Below is a small trained network, with its code and all its weights. Each question gives an input and a target symbol and asks what happens when units are switched off, that is, made to give their printed mean instead of their output.

import numpy as np


def w(rows, s, z=0):
    codes = np.array(rows[::2]) - 128.0
    scale = np.full(codes.shape[1], s)
    scale[-1] = z or s
    return codes * scale


def f(y):
    return y / 2 * (1 + np.tanh(0.7978845608 * (y + 0.044715 * y**3)))


def softmax(a):
    e = np.exp(a - a.max(-1, keepdims=True))
    return e / e.sum(-1, keepdims=True)


def log_softmax(a):
    a = a - a.max(-1, keepdims=True)
    return a - np.log(np.exp(a).sum(-1, keepdims=True))


def net(x, mask):
    ids = ['ΠΦβδλξσω'.index(c) for c in x.split()]
    T = len(ids)
    res = E[ids] + P[:T]
    q, k, v = (res @ M[0].T for M in (Q, K, V))
    z = softmax(np.where(np.tri(T) > 0, q @ k.T / 4**0.5, -1e9)) @ v
    res = res + np.where(mask[0], z, O[0][:, -1]) @ O[0][:, :-1]
    y = f(res @ A[0][:, :-1].T + A[0][:, -1])
    res = res + np.where(mask[1:17], y, B[0][:, -1]) @ B[0][:, :-1]
    return log_softmax(res[-1] @ U[:, :-1].T + U[:, -1])


Q, K, V, O, A, B = {}, {}, {}, {}, {}, {}
E = w([
[144,41,122],'Π',
[225,120,157],'Φ',
[254,180,211],'β',
[178,81,85],'δ',
[139,16,53],'λ',
[105,46,204],'ξ',
[103,82,248],'σ',
[117,206,219],'ω',
],0.0091)
P = w([
[218,123,108],'0',
[102,107,215],'1',
[108,168,107],'2',
[109,103,233],'3',
[95,138,63],'4',
[126,103,250],'5',
[120,166,93],'6',
],0.016)
Q[0] = w([
[89,106,193],'head 1',
[226,29,226],'head 1',
[37,254,50],'head 1',
[153,129,238],'head 1',
],0.0085)
K[0] = w([
[110,134,158],'head 1',
[188,124,58],'head 1',
[2,211,114],'head 1',
[161,97,178],'head 1',
],0.013)
V[0] = w([
[122,46,211],'head 1',
[168,24,9],'head 1',
[173,209,222],'head 1',
[183,198,60],'head 1',
],0.013)
O[0] = w([
[80,26,108,195],'head 1',
[219,119,218,173],'head 1',
[168,18,19,253],'head 1',
[248,142,71,177],'head 1',
],0.012,0.0069)
A[0] = w([
[90,184,185,88],'neuron 1',
[18,115,52,152],'neuron 2',
[131,137,224,135],'neuron 3',
[149,113,103,83],'neuron 4',
[201,190,9,102],'neuron 5',
[80,140,164,118],'neuron 6',
[130,171,206,2],'neuron 7',
[160,119,62,16],'neuron 8',
[161,97,100,108],'neuron 9',
[168,83,84,95],'neuron 10',
[122,89,191,173],'neuron 11',
[169,238,69,121],'neuron 12',
[144,51,138,124],'neuron 13',
[142,89,242,163],'neuron 14',
[143,79,68,95],'neuron 15',
[140,103,80,96],'neuron 16',
],0.012,0.0066)
B[0] = w([
[134,62,227,136],'neuron 1',
[127,127,144,253],'neuron 2',
[88,186,74,197],'neuron 3',
[165,134,156,162],'neuron 4',
[86,137,119,221],'neuron 5',
[217,124,227,131],'neuron 6',
[56,128,224,161],'neuron 7',
[150,155,140,184],'neuron 8',
[116,96,168,203],'neuron 9',
[93,87,191,235],'neuron 10',
[81,158,82,196],'neuron 11',
[2,122,25,145],'neuron 12',
[136,153,125,243],'neuron 13',
[150,104,45,248],'neuron 14',
[112,183,177,240],'neuron 15',
[109,209,150,196],'neuron 16',
],0.0087,0.016)
U = w([
[232,29,109,43],'Π',
[192,107,194,77],'Φ',
[125,202,155,21],'β',
[121,77,16,187],'δ',
[164,167,70,253],'λ',
[108,2,88,193],'ξ',
[106,27,153,161],'σ',
[64,155,40,96],'ω',
],0.011,0.005)

Each question gives the input, a string of symbols that net reads in full, and the target symbol t.
The units are the heads (4 rows each of Q, K, V and O) and the neurons (one row each of A and B). Each row of codes is followed by its name. A weight is (code - 128) times the scale printed after its matrix; where a second scale follows, it is the last column's (O, A, B and U).
mask holds one flag per unit, heads first, then neurons. A switched-off unit (its flag False) gives its mean, the last column of its rows in O or B, instead of its output. The means were averaged over made-up inputs and are rounded, as every weight is.
A unit's drop is (log p(t) with every unit on - log p(t) with that unit switched off) / (log p(t) with every unit on - log p(t) with every unit switched off).
The circuit of an input: a set's keep is (log p(t) with only the set's units on - log p(t) with every unit switched off) / (log p(t) with every unit on - log p(t) with every unit switched off). Starting from the 12 units with the biggest drops (on a tie, the unit counted first), units are removed one at a time, each time the one whose removal leaves the highest keep (on an exact tie, the one counted first), for as long as the keep stays at least 0.8.
units of the circuit, in order: the units of the circuit, biggest drop first
most important unit: the unit with the biggest drop
k most important neurons: the k neurons with the biggest drops, biggest first
input σ δ β δ ω Φ, target ξ: units of the circuit, in order => [head 1]
input λ β β β β, target β: 4 most important neurons => [neuron 15; neuron 14; neuron 16; neuron 8]
input σ Π λ ω, target ξ: units of the circuit, in order => [head 1; neuron 15]
input σ Φ ξ, target σ: 3 most important neurons => [neuron 14; neuron 3; neuron 2]
input Π β β λ Π Φ, target ω: units of the circuit, in order => [neuron 3; head 1; neuron 14; neuron 11]
input λ λ Φ β, target β: units of the circuit, in order => [head 1; neuron 3]
input Π Π σ ω, target ω: units of the circuit, in order => [neuron 3; neuron 14; head 1]
input δ σ λ, target σ: 2 most important neurons => [neuron 14; neuron 3]
input Φ Φ β ξ ξ β, target Π: units of the circuit, in order => [head 1; neuron 14]
input β λ δ β β σ, target Φ: 3 most important neurons => [neuron 15; neuron 14; neuron 16]
input ξ ξ δ, target ξ: units of the circuit, in order => [head 1; neuron 3; neuron 16]
input δ Φ ω λ, target λ: units of the circuit, in order => [head 1; neuron 3; neuron 14]
input δ λ Π β, target λ: units of the circuit, in order => [neuron 14; head 1; neuron 3]
input λ σ λ σ, target β: 4 most important neurons => [neuron 3; neuron 7; neuron 11; neuron 1]
input ξ ξ β ξ β λ, target δ: 2 most important neurons => [neuron 14; neuron 11]
input σ δ β β ξ ξ, target ξ: units of the circuit, in order => [head 1; neuron 14]
input σ ξ Φ, target σ: units of the circuit, in order => [neuron 14; neuron 3; head 1]
input Π β Φ σ, target ω: 2 most important neurons => [neuron 3; neuron 14]
input λ Φ β Π, target β: 3 most important neurons => [neuron 7; neuron 3; neuron 1]
input Π β β Φ ξ ξ, target ω: most important unit => neuron 3
input ξ β β σ, target δ: most important unit => neuron 14
